Here is a tiny trained network, its code and every weight. The questions are about switching its units off for an input and a class, where a switched-off unit gives its printed mean instead of its output.

import numpy as np


def w(rows, s, z=0):
    codes = np.array(rows[::2]) - 128.0
    scale = np.full(codes.shape[1], s)
    scale[-1] = z or s
    return codes * scale


def f(y):
    return np.maximum(y, 0)


def log_softmax(a):
    a = a - a.max(-1, keepdims=True)
    return a - np.log(np.exp(a).sum(-1, keepdims=True))


def net(x, mask):
    res = np.array(x, float).reshape(1, 5) / 4 @ E
    y = f(res @ A[0][:, :-1].T + A[0][:, -1])
    res = res + np.where(mask, y, B[0][:, -1]) @ B[0][:, :-1]
    return log_softmax(res[-1] @ U[:, :-1].T + U[:, -1])


A, B = {}, {}
E = w([
[116,70,97,171,21],'x0',
[51,73,51,79,71],'x1',
[181,195,43,117,119],'x2',
[45,253,148,84,40],'x3',
[227,150,133,26,78],'x4',
],0.0073)
A[0] = w([
[170,114,144,85,103,199],'N0',
[159,119,126,110,109,91],'N1',
[134,129,163,119,163,98],'N2',
[130,62,128,135,118,108],'N3',
[116,95,185,158,78,141],'N4',
[193,84,78,156,131,179],'N5',
[107,54,112,123,144,96],'N6',
[34,155,119,58,84,132],'N7',
[166,117,145,95,74,175],'N8',
[172,193,42,120,216,147],'N9',
[82,75,49,147,162,122],'N10',
[93,185,150,66,156,252],'N11',
[146,173,105,124,166,129],'N12',
[204,81,89,161,120,172],'N13',
[139,146,173,93,165,120],'N14',
[107,250,100,109,139,145],'N15',
[132,192,160,146,117,150],'N16',
[99,122,214,132,128,245],'N17',
[104,187,172,108,88,242],'N18',
[160,186,101,112,90,197],'N19',
[129,117,140,101,237,93],'N20',
],0.015,0.0034)
B[0] = w([
[206,152,108,128,128,192],'N0',
[167,147,126,107,131,155],'N1',
[138,135,112,179,137,165],'N2',
[92,121,169,125,173,187],'N3',
[88,151,150,166,187,191],'N4',
[54,133,123,54,181,222],'N5',
[142,62,164,112,167,191],'N6',
[16,139,128,141,46,247],'N7',
[193,169,141,132,128,191],'N8',
[92,138,119,182,222,232],'N9',
[140,5,144,95,78,212],'N10',
[179,79,139,144,40,232],'N11',
[148,150,125,170,163,180],'N12',
[54,177,108,54,184,225],'N13',
[138,113,94,172,86,185],'N14',
[149,111,250,116,99,255],'N15',
[165,126,171,128,146,200],'N16',
[179,91,132,204,155,210],'N17',
[100,117,177,169,98,238],'N18',
[154,146,160,74,153,220],'N19',
[197,183,98,167,185,205],'N20',
],0.023,0.0099)
U = w([
[126,118,241,233,104,245],'0',
[205,156,111,83,101,65],'1',
[155,76,2,177,136,82],'2',
[71,82,185,123,7,2],'3',
[150,95,146,76,186,166],'4',
[36,22,116,108,107,175],'5',
[45,177,26,146,137,25],'6',
[50,105,131,98,124,191],'7',
],0.0082,0.0024)

Each question gives the input, the list of numbers given to net, and the class t.
The units are the neurons (one row each of A and B). Each row of codes is followed by its name. A weight is (code - 128) times the scale printed after its matrix; where a second scale follows, it is the last column's (A, B and U).
mask holds one flag per neuron, in row order. A switched-off neuron (its flag False) gives its mean, the last column of its row in B, instead of its output. The means were averaged over made-up inputs and are rounded, as every weight is.
A unit's drop is (log p(t) with every unit on - log p(t) with that unit switched off) / (log p(t) with every unit on - log p(t) with every unit switched off).
The circuit of an input: a set's keep is (log p(t) with only the set's units on - log p(t) with every unit switched off) / (log p(t) with every unit on - log p(t) with every unit switched off). Starting from the 12 units with the biggest drops (on a tie, the unit counted first), units are removed one at a time, each time the one whose removal leaves the highest keep (on an exact tie, the one counted first), for as long as the keep stays at least 0.8.
circuit, biggest first: the units of the circuit, biggest drop first
k most important neurons: the k neurons with the biggest drops, biggest first
drop when u is switched off: that unit's drop, to one decimal
input [-6,6,-4,-1,2], class 2: 3 most important neurons => [N15 N18 N20]
input [7,-7,4,-6,-1], class 6: circuit, biggest first => [N15 N13]
input [-5,5,-5,6,2], class 3: circuit, biggest first => [N7]
input [-2,3,-6,-3,1], class 4: 3 most important neurons => [N7 N18 N15]
input [-3,0,-3,-3,-5], class 2: circuit, biggest first => [N15 N18 N20]
input [8,-6,-6,-4,-1], class 7: circuit, biggest first => [N13 N15]
input [0,-2,7,-1,-3], class 4: circuit, biggest first => [N7 N18]
input [2,-1,8,-5,2], class 6: circuit, biggest first => [N15 N13]
input [-7,-6,2,-4,6], class 4: 2 most important neurons => [N9 N7]
input [4,7,3,1,-6], class 5: 2 most important neurons => [N15 N11]
input [8,8,0,1,1], class 5: 2 most important neurons => [N15 N11]
input [6,5,8,-6,0], class 5: 2 most important neurons => [N10 N20]
input [-8,0,-7,-5,-8], class 2: 3 most important neurons => [N15 N20 N18]
input [-1,8,4,-6,-2], class 5: circuit, biggest first => [N10]
input [-1,6,4,0,-3], class 3: 2 most important neurons => [N13 N5]
input [3,3,0,-8,-7], class 5: drop when N10 is switched off => 0.2
input [-8,-2,3,-4,-2], class 2: drop when N20 is switched off => 0.1
input [6,0,0,-8,5], class 4: drop when N7 is switched off => 0.1
